Rows and whether each has a hidden trait (one of two labels; each part has its own)
(in the rows, 128 means zero)
[134 142 152 118 142 167 138 162 101 134 170  85 136 115  95  94] => Q258
[131 141 149 139 153 171 136 179 102 136 139  83 137 110  95 110] => Q258
[148 144 104 112 153 153 137 130  79 126 184  89 122 115 120 134] => Q258
[135 139 153 121 151 168 137 172 108 130 167  80 137 111  97  83] => Q258
[163 143 137 113 145 151 140 112 116 124 214 102 120 115 113  92] => Q473
[150 141 144 113 150 152 141 129  79 120 187  92 120 116  99  78] => Q258
[140 142 145 118 152 160 139 147  84 131 173  88 132 112  97  93] => Q258
[137 141 143 118 151 166 139 152  91 133 179  88 133 113  98  96] => Q258
[121 139 161 136 155 182 135 187 116 143 151  81 148 107  96  95] => Q258
[141 141 160 119 152 157 138 148 104 133 181  87 134 110 102  80] => Q258
[160 149  87 108 151 139 134  86  63 116 200  96 108 117 133 148] => Q258
[137 103 148 102  94 156 139 152  13 135 178  85 182 111  95  93] => Q473
[139 109 147 102  92 163 139 143  16 130 175  87 179 113 100  94] => Q473
